What each symbol does to the objects:
ρ: tipe->lomo, vofo->fize, fize->geda, lili->luzi, rase->dati, fabe->boka, dapa->semi, lomo->vada, madi->naro, sima->pogo, muda->sola, masi->suru, bifi->semo, ripe->temi, mori->dono, moke->nebe, nesa->buka, zafo->ripe, loke->semi, gero->gero, rume->rugi, mame->lafe, manu->giri, pudi->pizo, fimi->kozu, mizu->madi, geno->mori, dugo->muda, kago->pogo, dunu->fabe, bure->dati, vogi->bemo, nogo->vosi, sodo->pedu, semi->refu, pedu->bemo, vosi->nesa, dono->zadi, nebe->nini, pogo->moge, refu->tipe, kasa->moke, mege->geno, gova->vofo, bemo->komi, lafe->bigi, boka->guna, bini->nupo, ropa->manu, dati->dapa, guna->sefa, sefa->ropa, noga->gero, dimu->madi, rugi->lili, sesu->gefo, nupo->bigi, nini->doti, temi->tovi, doti->gova, buka->ruse, seze->sima, gefo->madi, sola->seke, nite->noku, kapa->kama, bigi->gero, dada->zofa, semo->funo, tera->vogi, suru->mame, nuso->nite, zofa->bini, dusu->kuge, kuge->basu, gufe->nupo, seke->rume, lona->rase, vada->lona, komi->masi, moge->nogo, tovi->gufe, funo->funo, vivo->vogi, lelu->seze, geda->kasa, tudu->dada, pizo->pizo, zadi->loke, basu->vada, noku->sodo, luzi->lire, giri->sesu, lire->dati, ruse->dusu, laki->bifi, naro->bigi, kozu->dunu, lese->bure, kama->vogi
ω: tipe->sola, vofo->kasa, fize->moke, lili->lomo, rase->tudu, fabe->sefa, dapa->zofa, lomo->rase, madi->bemo, sima->geda, muda->rume, masi->gova, bifi->nuso, ripe->ripe, mori->loke, moke->lelu, nesa->dusu, zafo->tovi, loke->geda, gero->bifi, rume->dati, mame->vivo, manu->gefo, pudi->dada, fimi->bemo, mizu->dunu, geno->zadi, dugo->geno, kago->laki, dunu->guna, bure->rugi, vogi->noku, nogo->buka, sodo->bigi, semi->dugo, pedu->gefo, vosi->ruse, dono->pizo, nebe->seze, pogo->moke, refu->muda, kasa->nini, mege->vada, gova->geda, bemo->sodo, lafe->dimu, boka->ropa, bini->temi, ropa->sesu, dati->rugi, guna->gufe, sefa->giri, noga->nogo, dimu->doti, rugi->lire, sesu->tera, nupo->kozu, nini->sima, temi->nupo, doti->fize, buka->kuge, seze->moge, gefo->vogi, sola->lese, nite->mame, kapa->doti, bigi->kama, dada->zafo, semo->nite, tera->komi, suru->kago, nuso->suru, zofa->ripe, dusu->nogo, kuge->vivo, gufe->fimi, seke->bure, lona->pizo, vada->pudi, komi->fabe, moge->nesa, tovi->mizu, funo->masi, vivo->noga, lelu->pogo, geda->nebe, tudu->bini, pizo->zofa, zadi->vada, basu->luzi, noku->naro, luzi->vada, giri->madi, lire->lona, ruse->basu, laki->gova, naro->kapa, kozu->pizo, lese->dapa, kama->funo
κ: tipe->muda, vofo->dono, fize->kama, lili->kozu, rase->zadi, fabe->guna, dapa->lili, lomo->mege, madi->vogi, sima->moge, muda->seke, masi->mame, bifi->funo, ripe->tovi, mori->zadi, moke->nini, nesa->ruse, zafo->temi, loke->refu, gero->gufe, rume->bure, mame->kago, manu->sesu, pudi->tudu, fimi->dunu, mizu->kozu, geno->dono, dugo->sola, kago->dimu, dunu->boka, bure->dapa, vogi->komi, nogo->mame, sodo->naro, semi->rase, pedu->bigi, vosi->buka, dono->loke, nebe->lelu, pogo->nogo, refu->dugo, kasa->nebe, mege->mori, gova->fize, bemo->noku, lafe->vivo, boka->sefa, bini->ripe, ropa->giri, dati->rugi, guna->ropa, sefa->naro, noga->gova, dimu->noga, rugi->luzi, sesu->madi, nupo->bigi, nini->nebe, temi->gufe, doti->vofo, buka->dimu, seze->pogo, gefo->rase, sola->rume, nite->suru, kapa->bifi, bigi->kapa, dada->bini, semo->nuso, tera->bemo, suru->lafe, nuso->masi, zofa->gefo, dusu->basu, kuge->mege, gufe->mizu, seke->lese, lona->pudi, vada->rase, komi->sodo, moge->vosi, tovi->nupo, funo->dimu, vivo->laki, lelu->sima, geda->moke, tudu->fabe, pizo->dada, zadi->semi, basu->geno, noku->pedu, luzi->lomo, giri->gefo, lire->vada, ruse->lire, laki->doti, naro->doti, kozu->fabe, lese->zafo, kama->semo

The rows follow the links: the fewer symbols apart two objects are, the more alike their rows tend to be.

Known rows, each with its object:
6 33 29 20 -1 1 -1 25 3 8 7 6 26 -35 11 29 -28 30 30 -1 3 -14 14 2 -40 2 -24 3 5 -27 -3 9 -10 33 -14 -4 32 -12 -8 6 -1 1 -19 0 36 -26 -4 -> temi
22 6 7 -15 13 -2 7 7 25 23 -15 -23 3 31 17 -11 -9 -24 -8 -11 27 11 -13 -7 3 -3 48 11 0 48 -10 5 2 3 18 -41 6 34 -1 6 21 26 -11 0 16 -17 -22 -> dugo
15 -12 -15 -9 24 5 6 14 3 5 20 41 -44 -15 13 19 1 -12 -37 9 10 9 39 -19 26 -20 -25 -10 0 -14 8 22 3 35 -10 34 -40 -22 -11 6 -25 11 3 -5 -6 1 -14 -> giri
-19 -17 -12 -1 19 -2 9 -3 8 1 13 32 -39 -7 17 17 6 -23 -28 23 4 1 21 -8 19 -24 -34 -9 8 -38 21 7 12 13 -19 35 -36 -22 -8 3 -11 -6 15 -20 -26 33 -2 -> tera
22 18 19 1 9 3 1 32 -3 15 25 23 3 -38 14 25 -19 21 -2 -5 10 -5 39 -7 -20 -7 -26 -1 -2 -17 -1 28 -8 50 -9 9 12 -17 -1 19 -16 17 -21 11 26 -32 -22 -> mizu
31 -2 -2 -12 17 5 1 28 -6 12 25 29 -24 -23 12 11 -9 5 -30 -9 16 9 43 -13 11 -10 -10 -3 -9 3 1 32 -3 48 1 15 -15 -13 0 19 -25 23 -15 14 13 -27 -30 -> boka
-40 -15 24 -9 -15 -23 20 -23 -6 -8 16 -26 2 0 17 -23 19 -18 -17 11 -7 -12 6 22 -21 -15 -1 1 2 -25 29 5 19 -22 10 0 6 5 37 32 18 -3 2 0 -40 36 -25 -> suru
-35 -23 13 -10 -30 -17 3 -19 -18 -17 18 -30 17 -2 -4 -43 32 -3 -13 -1 -12 -11 -3 22 -14 -6 0 -5 -4 -8 19 -6 12 -29 16 15 13 7 37 25 8 -15 3 19 -40 22 -26 -> kago
-1 7 18 12 -2 -11 1 20 39 32 -23 -24 31 22 28 10 -7 -34 -3 14 42 2 -39 -13 -12 -14 8 -10 27 14 -22 -4 2 -7 -1 -13 -4 29 -25 -6 18 0 -6 -16 21 -13 -25 -> lese
-29 -15 1 5 19 -6 14 -6 12 0 10 26 -34 -8 15 21 4 -23 -16 25 -3 -6 18 -1 5 -24 -39 -6 14 -44 26 3 12 7 -21 30 -29 -24 -6 0 1 -11 19 -23 -28 36 5 -> pedu
15 6 -15 6 -10 4 10 -19 1 5 -43 -14 7 33 -7 26 -5 -13 4 11 -2 22 -41 -7 21 29 9 -12 8 5 -16 -11 8 -35 6 -20 -35 6 -10 -28 8 -7 2 -28 6 27 49 -> luzi
-50 -17 19 -5 9 -13 14 -21 10 -8 17 2 -18 -10 11 -14 12 -21 -6 14 -15 -22 10 19 -21 -30 -19 7 5 -36 37 -4 11 -8 -9 10 8 -10 16 16 24 -15 17 -10 -44 41 -12 -> kama
4 32 25 24 1 5 -5 13 6 5 0 11 20 -31 2 35 -31 34 41 2 -7 -16 6 4 -39 6 -29 4 4 -33 -4 3 -10 22 -19 -8 27 -23 -15 -6 0 -4 -12 -7 32 -16 21 -> bini
-24 -16 -3 0 21 -4 11 -2 9 1 15 29 -38 -11 17 18 4 -20 -22 22 1 -3 21 -5 12 -26 -38 -10 12 -42 22 7 11 11 -21 35 -33 -23 -6 3 -4 -8 16 -22 -29 34 -1 -> bemo
19 14 -15 4 5 13 9 -27 -8 -11 -37 -5 -13 26 -16 24 -15 8 20 0 -21 22 -21 1 17 35 18 3 -6 3 -3 -9 2 -24 7 -35 -14 -7 -3 -26 8 1 2 -26 7 21 64 -> vada
-34 -17 0 -2 17 -10 17 -14 11 0 14 20 -34 -7 15 12 5 -26 -20 25 -2 -8 16 2 5 -24 -35 -4 10 -44 25 -1 16 0 -20 28 -26 -16 -2 6 6 -9 20 -19 -36 43 -1 -> noku
-6 -13 -30 9 -17 8 -34 2 -15 -19 4 2 20 -5 -43 -38 23 21 19 -15 -18 -12 -20 -2 13 8 0 0 -5 27 -22 -32 -20 -17 -7 26 14 8 -12 -25 -18 -28 19 31 2 -29 4 -> seze
20 8 14 -1 15 3 4 29 -5 17 24 33 -15 -36 14 30 -21 14 -11 -3 10 -1 42 -7 -11 -13 -30 2 -3 -22 5 29 -4 52 -9 14 0 -16 -1 19 -18 17 -17 7 19 -22 -23 -> fimi
-49 -14 18 -8 13 -15 9 -15 6 -6 23 4 -19 -10 12 -10 10 -19 -2 13 -13 -21 21 20 -19 -30 -23 9 5 -35 36 -3 10 0 -14 11 8 -8 15 17 19 -11 18 -6 -46 36 -10 -> kapa
-17 -13 -24 9 2 9 -40 0 -4 -19 3 13 5 -3 -41 -38 17 17 31 -13 -27 -19 -15 3 7 -2 4 11 -4 24 -9 -38 -25 -9 -13 17 29 5 -19 -28 -5 -31 26 24 -4 -20 9 -> moke
-6 12 3 14 3 -4 7 8 41 26 -33 -22 25 29 22 20 -10 -30 7 20 32 5 -46 -15 -3 -3 7 -9 29 5 -24 -7 5 -17 -9 -15 -12 18 -29 -16 20 -2 2 -31 21 3 4 -> dapa
8 30 2 16 15 18 -3 -10 -1 -5 -13 19 -8 -11 -16 39 -32 30 45 0 -24 -4 6 7 -16 25 -10 14 -2 -24 4 -5 -8 7 -16 -23 17 -25 -15 -21 6 -3 0 -21 23 6 58 -> pizo
27 12 2 -15 21 8 2 -5 20 12 -22 -17 -11 34 6 -3 -18 -13 5 -15 8 13 -12 -1 8 6 58 21 -5 50 -3 4 -7 2 18 -53 14 22 -3 -5 25 26 -7 -7 16 -8 6 -> semi
21 13 -13 0 6 9 9 -17 10 6 -40 -14 -6 40 0 22 -12 -14 10 0 2 25 -30 -6 18 27 29 2 0 21 -10 -7 7 -25 10 -42 -19 12 -8 -24 15 12 0 -27 9 18 49 -> lomo
1 35 14 23 8 10 -4 5 6 -2 -10 16 9 -21 -4 39 -32 30 47 4 -18 -9 0 4 -28 12 -25 6 6 -34 0 -7 -8 12 -20 -15 24 -23 -19 -16 4 -8 -5 -19 26 -5 42 -> dada
-21 -11 -25 8 4 11 -37 -2 1 -20 5 14 5 -4 -42 -37 14 14 31 -13 -23 -20 -16 2 10 -2 2 11 -4 24 -8 -40 -27 -8 -15 18 26 6 -19 -28 -4 -29 26 19 -3 -20 10 -> nini
23 -7 -11 -8 -49 -3 4 -7 -45 -14 -2 -26 28 6 -16 -15 22 21 -22 -9 0 21 -7 2 17 35 13 -24 -18 13 -18 12 11 -26 29 7 -18 6 32 9 -27 4 -17 22 1 -5 -2 -> buka
33 -3 -11 -13 -39 2 13 -16 -41 -17 -10 -25 13 14 -18 -10 13 18 -16 -12 -9 26 -5 4 16 39 23 -15 -24 17 -8 12 12 -26 35 -11 -19 3 33 5 -16 9 -19 16 1 8 13 -> kuge
-18 -19 10 -13 -37 -18 8 -15 -34 -17 23 -29 21 -6 -5 -37 26 9 -17 -7 -12 -8 13 21 -12 6 5 -6 -13 -3 15 7 15 -23 19 5 10 7 46 33 -2 2 -5 29 -32 12 -25 -> noga
12 -11 -24 1 -40 3 -17 1 -35 -19 1 -16 35 0 -34 -32 28 25 -1 -15 -9 6 -15 -1 16 26 10 -19 -12 27 -26 -12 -4 -24 15 22 0 6 11 -8 -29 -16 0 31 6 -25 -4 -> moge

Each walk starts at a row. The symbols on each line, taken left to right, move it on to the next object.
Answer with the object's row; about right is enough.
start 16 22 25 7 0 1 0 28 -3 11 20 17 11 -42 15 21 -22 23 6 -9 8 -8 32 1 -33 -9 -23 1 -2 -20 3 27 -10 47 -5 3 23 -15 3 20 -10 11 -22 13 29 -32 -22
κ ω ρ	27 6 2 -8 19 8 4 27 -8 10 26 36 -22 -28 19 23 -13 12 -21 -4 11 5 49 -12 6 -10 -17 -4 -7 -7 0 33 -2 52 -3 17 -10 -18 0 19 -25 23 -14 8 17 -25 -20
κ ω ρ	4 27 33 14 2 -1 1 26 2 11 14 14 15 -38 13 30 -25 27 22 -2 2 -15 22 6 -41 -4 -31 1 3 -33 3 19 -8 38 -15 0 28 -19 -4 13 -4 4 -17 3 29 -23 -7
start -42 -15 24 -8 -7 -21 21 -19 3 -6 14 -16 -4 0 22 -14 16 -24 -16 15 -5 -11 5 21 -20 -20 -9 -2 5 -31 35 5 20 -19 6 4 1 -2 28 27 22 -2 5 -9 -43 44 -19
κ ω ω	-47 -20 13 -11 -8 -16 5 -25 -8 -20 18 -19 0 -4 -2 -39 21 -7 0 0 -23 -23 6 28 -18 -18 4 10 -5 -12 30 -9 9 -22 6 1 24 3 31 24 18 -10 15 10 -44 31 -19
ω ω ρ	-21 -10 -24 8 11 11 -38 -1 0 -18 2 14 -2 -4 -37 -35 13 17 33 -13 -26 -23 -14 5 8 -3 4 18 -3 26 -8 -39 -24 -7 -16 13 32 6 -17 -28 0 -29 27 20 -5 -20 14
start 3 33 29 24 -2 5 -5 22 6 11 2 7 30 -31 4 32 -30 30 36 -5 -2 -12 5 3 -41 4 -27 2 9 -28 -7 8 -10 26 -17 -8 33 -14 -13 0 2 -3 -18 0 34 -23 8
κ ω ρ	-8 -15 -6 -4 22 0 9 6 3 4 18 35 -42 -17 16 18 3 -15 -31 17 4 3 33 -10 14 -24 -36 -12 5 -33 17 17 10 26 -16 33 -36 -25 -9 9 -15 1 9 -10 -20 17 -7
ρ κ	-48 -19 -9 -2 12 -2 -17 -23 1 -22 18 4 -12 -6 -22 -43 17 4 19 -2 -28 -32 7 16 -4 -20 0 23 -2 -5 23 -34 -8 -12 -13 11 36 -4 4 -3 12 -22 31 12 -34 14 -4
start 8 1 12 -4 2 -6 3 17 35 32 -19 -28 19 25 24 -4 -4 -36 -14 4 44 6 -31 -12 0 -16 25 -2 19 34 -18 1 6 -5 10 -19 -5 36 -12 4 19 12 -10 -8 15 -15 -35
ρ ρ	-2 -1 9 5 -3 -11 5 15 33 31 -24 -23 23 32 25 3 0 -42 -14 13 41 8 -42 -16 0 -12 12 -12 24 25 -23 -5 7 -16 3 -11 -16 33 -23 -8 18 1 -2 -19 10 -3 -20
ρ ω ω	4 18 -13 12 7 14 2 -22 -2 -11 -31 9 -10 13 -15 36 -22 13 33 8 -23 10 -18 1 7 27 -3 4 -2 -18 -1 -14 -1 -19 -8 -26 -8 -16 -15 -31 6 -7 5 -30 11 25 67
start -19 3 42 -4 -11 -16 14 7 -7 2 31 -11 11 -28 25 -3 -2 6 -7 -3 0 -15 27 20 -42 -17 -17 1 -1 -30 28 25 7 17 9 1 26 -7 31 41 13 7 -14 13 -13 5 -37
ω κ	-40 -15 27 -7 -5 -19 22 -24 3 -8 15 -20 -7 -1 18 -20 11 -19 -11 12 -9 -16 9 22 -23 -23 -4 3 1 -29 35 5 18 -15 5 1 10 -3 30 27 25 -4 4 -2 -40 42 -24
ω ρ ρ	-31 -18 20 -8 -27 -20 16 -18 -13 -10 16 -33 14 4 12 -28 27 -9 -21 7 -5 -5 6 22 -14 -5 0 -11 -2 -21 25 9 24 -28 19 5 -2 5 42 32 9 0 -1 8 -40 33 -25
start 8 9 -15 13 -15 2 8 -18 1 1 -39 -17 12 29 -7 23 -2 -10 4 14 2 20 -43 -8 18 26 3 -17 10 -4 -19 -15 10 -42 2 -9 -33 1 -16 -31 1 -12 2 -32 9 26 46
ω κ κ	11 32 9 21 13 14 -4 3 4 -2 -10 25 -5 -18 -8 44 -32 28 38 0 -20 -1 9 3 -18 16 -24 7 3 -32 4 -1 -11 19 -16 -14 13 -28 -18 -20 -1 -5 -8 -20 29 -4 45
ω ω ρ	9 29 31 16 -2 2 -3 27 2 12 10 8 25 -39 8 26 -29 28 24 -4 3 -16 16 -1 -41 -2 -26 3 5 -24 -3 14 -10 37 -10 -3 32 -12 -5 12 -5 4 -23 3 36 -32 -9
start -24 -8 -14 -3 21 11 -27 -19 2 -25 6 11 -16 -1 -35 -34 4 15 33 -21 -36 -24 -1 16 -2 -5 17 32 -11 20 14 -31 -21 -4 -10 -8 41 0 -4 -18 14 -17 26 14 -17 -2 16
κ κ ω	-19 -11 -24 2 10 10 -34 -6 -1 -20 3 10 0 -3 -38 -41 13 15 33 -18 -28 -21 -13 6 4 -2 14 21 -9 29 -4 -38 -25 -6 -12 8 33 4 -14 -27 0 -24 27 19 -5 -17 13
ρ κ	-19 -11 -27 8 5 8 -39 -2 -3 -18 3 13 5 -6 -41 -36 14 16 30 -16 -23 -23 -16 2 8 -3 3 12 -4 26 -14 -41 -24 -10 -19 19 27 8 -20 -26 -8 -30 25 21 3 -21 9
